Below are the code and all the weights of a small trained network. Each question names an input and a target symbol and asks about switching units off, where a switched-off unit gives its printed mean instead of its output.

import numpy as np


def w(rows, s, z=0):
    codes = np.array(rows[::2]) - 128.0
    scale = np.full(codes.shape[1], s)
    scale[-1] = z or s
    return codes * scale


def f(y):
    return np.maximum(y, 0)


def softmax(a):
    e = np.exp(a - a.max(-1, keepdims=True))
    return e / e.sum(-1, keepdims=True)


def log_softmax(a):
    a = a - a.max(-1, keepdims=True)
    return a - np.log(np.exp(a).sum(-1, keepdims=True))


def net(x, mask):
    ids = ['αβηλπτ'.index(c) for c in x.split()]
    T = len(ids)
    res = E[ids] + P[:T]
    r = res
    for j in range(3):
        rows = slice(2 * j, 2 * j + 2)
        q, k, v = (r @ M[0][rows].T for M in (Q, K, V))
        z = softmax(np.where(np.tri(T) > 0, q @ k.T / 2**0.5, -1e9)) @ v
        o = O[0][rows]
        res = res + np.where(mask[j], z, o[:, -1]) @ o[:, :-1]
    y = f(res @ A[0][:, :-1].T + A[0][:, -1])
    res = res + np.where(mask[3:11], y, B[0][:, -1]) @ B[0][:, :-1]
    return log_softmax(res[-1] @ U[:, :-1].T + U[:, -1])


Q, K, V, O, A, B = {}, {}, {}, {}, {}, {}
E = w([
[211,159,126,71,191,41,101],'α',
[196,174,36,92,211,151,175],'β',
[198,252,216,193,138,140,150],'η',
[78,134,120,92,13,81,201],'λ',
[142,79,107,208,98,106,73],'π',
[85,179,76,50,129,108,73],'τ',
],0.014)
P = w([
[164,135,70,173,114,1,188],'0',
[151,165,41,151,77,46,161],'1',
[136,92,122,185,163,21,186],'2',
[142,180,56,131,70,80,137],'3',
[130,82,133,173,167,54,156],'4',
[140,174,77,116,74,110,112],'5',
[121,81,142,160,171,90,128],'6',
[136,169,93,101,80,139,84],'7',
[109,76,153,141,171,119,105],'8',
[124,156,106,80,71,163,58],'9',
[92,59,157,131,171,150,79],'10',
[126,146,133,68,76,186,45],'11',
[95,69,142,177,183,75,139],'12',
],0.012)
Q[0] = w([
[135,162,93,128,4,83,124],'h0',
[136,55,144,208,98,129,184],'h0',
[17,2,163,230,169,78,160],'h1',
[212,250,100,63,54,108,176],'h1',
[166,202,43,181,54,92,16],'h2',
[105,55,195,195,197,117,196],'h2',
],0.0095)
K[0] = w([
[82,114,155,173,86,133,99],'h0',
[137,112,85,166,134,86,168],'h0',
[162,126,107,140,157,60,149],'h1',
[87,76,154,129,125,198,99],'h1',
[67,112,163,108,153,187,4],'h2',
[133,145,110,162,146,55,182],'h2',
],0.015)
V[0] = w([
[87,113,126,219,2,132,172],'h0',
[152,43,104,107,119,79,148],'h0',
[109,99,133,36,57,100,208],'h1',
[190,153,191,150,126,148,109],'h1',
[76,186,142,33,174,126,102],'h2',
[76,76,104,140,143,152,39],'h2',
],0.0094)
O[0] = w([
[43,211,150,110,173,196,106,132],'h0',
[113,51,137,163,134,123,64,178],'h0',
[110,104,197,80,203,186,133,183],'h1',
[173,165,155,98,29,65,159,96],'h1',
[89,159,140,159,205,130,254,124],'h2',
[60,188,74,152,173,94,52,2],'h2',
],0.0076,0.0056)
A[0] = w([
[150,72,254,179,143,62,40,116],'n0',
[49,184,55,181,181,47,149,166],'n1',
[142,63,186,204,165,160,132,52],'n2',
[143,120,177,101,115,105,161,187],'n3',
[118,89,223,226,103,136,105,42],'n4',
[63,194,170,119,103,146,159,180],'n5',
[74,126,142,158,127,176,136,56],'n6',
[76,73,141,174,94,80,166,251],'n7',
],0.0087,0.0028)
B[0] = w([
[41,141,179,78,104,67,129,254],'n0',
[84,159,158,206,183,135,138,209],'n1',
[164,177,36,135,60,80,120,186],'n2',
[97,113,149,125,110,140,192,214],'n3',
[208,182,51,132,99,203,183,181],'n4',
[152,54,87,121,150,142,86,209],'n5',
[93,138,116,169,69,102,126,153],'n6',
[108,151,161,108,161,254,25,193],'n7',
],0.0088,0.0077)
U = w([
[78,87,199,103,119,51,152,84],'α',
[186,55,102,146,149,142,126,182],'β',
[100,230,122,69,64,121,208,44],'η',
[148,137,234,24,168,253,96,167],'λ',
[143,189,87,74,103,135,17,119],'π',
[73,121,188,250,165,112,161,251],'τ',
],0.0063,0.0029)

Each question gives the input, a string of symbols that net reads in full, and the target symbol t.
The units are the heads (2 rows each of Q, K, V and O) and the neurons (one row each of A and B). Each row of codes is followed by its name. A weight is (code - 128) times the scale printed after its matrix; where a second scale follows, it is the last column's (O, A, B and U).
mask holds one flag per unit, heads first, then neurons. A switched-off unit (its flag False) gives its mean, the last column of its rows in O or B, instead of its output. The means were averaged over made-up inputs and are rounded, as every weight is.
A unit's drop is (log p(t) with every unit on - log p(t) with that unit switched off) / (log p(t) with every unit on - log p(t) with every unit switched off).
The circuit of an input: a set's keep is (log p(t) with only the set's units on - log p(t) with every unit switched off) / (log p(t) with every unit on - log p(t) with every unit switched off). Starting from all 11 units, units are removed one at a time, each time the one whose removal leaves the highest keep (on an exact tie, the one counted first), for as long as the keep stays at least 0.8.
units of the circuit, in order: the units of the circuit, biggest drop first
unit that matters most: the unit with the biggest drop
k most important neurons: the k neurons with the biggest drops, biggest first
heads that matter: for each layer, one digit per head in row order, 1 if its drop is at least 0.15 and else 0, layers parted by /
input π λ λ η, target λ: units of the circuit, in order => [h0; h1]
input α η α π α α β η η β, target η: heads that matter => 110
input α α α λ λ α τ β α τ β η α, target α: units of the circuit, in order => [n0; h0]
input λ η β λ τ η η α π β β, target β: unit that matters most => h0
input α β α τ β α α α λ π π, target π: heads that matter => 000
input η π η β, target π: heads that matter => 001
input τ τ π β τ λ β α η, target η: units of the circuit, in order => [n4; n2; n0]
input β α α η α α, target η: units of the circuit, in order => [h1; h0]
input λ β α τ λ η α α α τ β π, target τ: units of the circuit, in order => [h2; n1]
input η τ τ η, target τ: units of the circuit, in order => [h2; n1; h1]
input π λ η η, target λ: 2 most important neurons => [n2; n5]
input α λ β τ β η η α α β π η λ, target λ: heads that matter => 000
input τ τ π α β η β η τ π α η, target π: units of the circuit, in order => [h2; h1]
input λ η η η η, target η: heads that matter => 001
input λ α λ π α λ τ τ α π, target τ: units of the circuit, in order => [h2; n1; h0; n7]
input β α τ α β π π η, target π: units of the circuit, in order => [h2]
input η α τ τ τ α τ η π τ η λ, target τ: 2 most important neurons => [n1; n6]
input α α α β, target β: units of the circuit, in order => [h0; n0]
input η τ α α π λ, target π: heads that matter => 001
input α η β τ α τ α η α β, target η: heads that matter => 111
input λ η π η α β β τ α η β α, target η: units of the circuit, in order => [h0; h2]
